array([[-51,  81, -55, -21,  23,  73,  14],
       [-51,  36, -13,  -4, -11, -19,  -6],
       [-51,  78, -70,  11, -19,  59,  -6]]) 23

array([[-36, -48,   2,  83,  82,  16],
       [ 14,  46,  14, -15,  10,  -4],
       [  6,  24,   9,  48, -48, -68]]) 83

array([[-12,   7,  31,  34, -42,  52],
       [ 62, -46,  -4, -12,  64,  70],
       [-19,  -1, -21, -11,   7, -55]]) 34

array([[ 41,   6,  34,  25,  20,   9],
       [-66,  38,   5,  34,  24, -20],
       [-35,  17, -41,  -7, -13,  36]]) 25

array([[  4, -19, -35,  61,  28,  -6,  -3],
       [ -6, -45,   0,  -1,  25,   4, -32],
       [ -6,  -1, -21,   2, -17,  25, -69]]) 28

array([[17, 31, 15, 76],
       [37, 37, 12, 40],
       [21,  8,  7,  7]]) 31

array([[ 62,  13, -21, -18, -13],
       [ -8,  59, -19, -22,   5],
       [-18, -66,   6,  44, -12]]) -21

array([[-70, -58, -49,  11,  74, -43],
       [ 52, -24, -44, -20,  -4,   3],
       [ 38,  75, -22, -42, -71,   4]]) 11

array([[-17, -69,  20,   3,  51,  61,   9],
       [  4, -70,  46,  19,  33,  83,   2],
       [ 17, -50,  73,  -2, -34, -48,  13]]) 51

array([[-35,  43,  44,  61, -11],
       [ 45, -13,  -3,  84,  46],
       [-13,   8,  44,  23,   0]]) 44
---
Input:
|  -4 |  11 |   1 | -31 |  26 |  31 |
|  65 |  19 |  16 |  27 |  37 |  21 |
| -10 | -10 |   1 | -13 |  15 | -11 |
Output: -13

Input:
|  85 |   8 |   2 |  44 |   6 |  27 |  65 |
| -22 |  74 |  44 |   8 |  91 |  17 | -47 |
|  65 | -36 |  24 |  70 | -28 | -66 |  46 |
Output: -28

Input:
| -66 |   9 | -27 |   7 |
|  52 |   4 | -72 |  44 |
|  64 |  28 |  35 |  -3 |
Output: 28

Input:
|  28 |  38 |  30 | -27 |  18 |
|   0 | -40 | -80 | -23 | -58 |
| -62 |  37 |  22 | -28 |  59 |
Output: 22

Input:
|   8 |  -3 |  -9 | -31 | -19 |
|  18 | -36 |   6 |   7 |   7 |
|  45 | -90 |  23 | -30 | -32 |
Output: 23

Input:
|   5 |   5 | -10 |   6 |  12 | -34 |
|   5 | -33 |  -8 |  -4 |  36 | -89 |
| -43 |   5 | -36 |  13 | -57 |  -5 |
Output: 13

Input:
|  54 |  19 |  -4 | -70 | -57 |
|   0 | -51 |  20 |  24 | -36 |
| -21 |  -4 |  55 |   0 |  11 |
Output: 55

Input:
|  55 |  61 | -29 | -11 |
|  -8 |  35 | -66 | -10 |
|  20 |  51 | -45 | -32 |
Output: 51
---
[7 3 5 8 9 8 2] out 8, 9

[-18  49  16 -26 -39] out 16, 49

[[241  12 227  45 205  57 178]
 [244  16 201 107 108 174  82]
 [245  29 181 104 134 150  77]] out 107, 245

[  8 203  52 122 144] out 52, 203

[249 101 228  55 209 167 202] out 55, 249

[153 108 122 160 197  27 201] out 160, 201
---
array([[-1.858, -1.193, -1.298, -1.195],
       [-1.114,  0.863,  0.592,  1.221]]) --> 0.863

array([[-0.59,  1.96,  1.38,  1.27,  0.57,  0.48],
       [ 0.05,  0.01,  0.01,  0.02,  0.03,  0.01],
       [ 2.03, -1.83, -0.72,  0.33,  1.48, -0.52]]) --> 0.33

array([ 14.196, -15.582, -16.607,  -3.651]) --> -15.582

array([[  85.88,  104.15,  -11.81,  134.83],
       [  38.93,   50.41, -143.31,   70.77]]) --> 50.41

array([[ 177.488,  -29.994,   24.471,  -96.392,  -62.422, -186.459,
        -160.105],
       [ 178.401,  -68.152,   97.128, -151.787, -147.221,  -82.126,
        -105.228]]) --> -147.221

array([[-1.6,  1.6, -0.3,  0.7,  1.4,  1.7],
       [ 0.7,  1.2,  0.5,  0.6,  1.0,  0.6],
       [ 0.1,  1.4,  2.1, -0.6,  1.7,  1.7]]) --> -0.6

array([ 149.87,  158.15, -194.85, -101.21, -170.18,   33.50,   40.20]) --> -170.18

array([-10.7,  -6.9,  10.8, -12.7]) --> -6.9

array([[-0.11, -0.04, -0.13,  0.11],
       [ 0.13,  0.22,  0.12,  0.21],
       [ 0.12,  0.02,  0.10,  0.02]]) --> 0.02

array([-0.107,  0.130, -0.130, -0.198,  0.033,  0.093, -0.027]) --> 0.033
---
{"in": [1, 17, -66, -34, -16], "out": -16}
{"in": [[72, 6, 3, -16, 57, 52, -59], [-8, 0, -25, -26, -9, -37, -22], [-2, -67, 27, -14, 0, -76, 8]], "out": 57}
{"in": [90, 49, 35, 52, 79], "out": 79}
{"in": [[-66, 41, -26, 16], [-32, 72, 11, -4], [-73, 41, -33, 11]], "out": -32}
{"in": [61, 82, 52, 22, 35, 41], "out": 35}
{"in": [[-7, 25, -27, -25], [12, -70, -19, -25], [18, -66, -18, -24]], "out": 12}
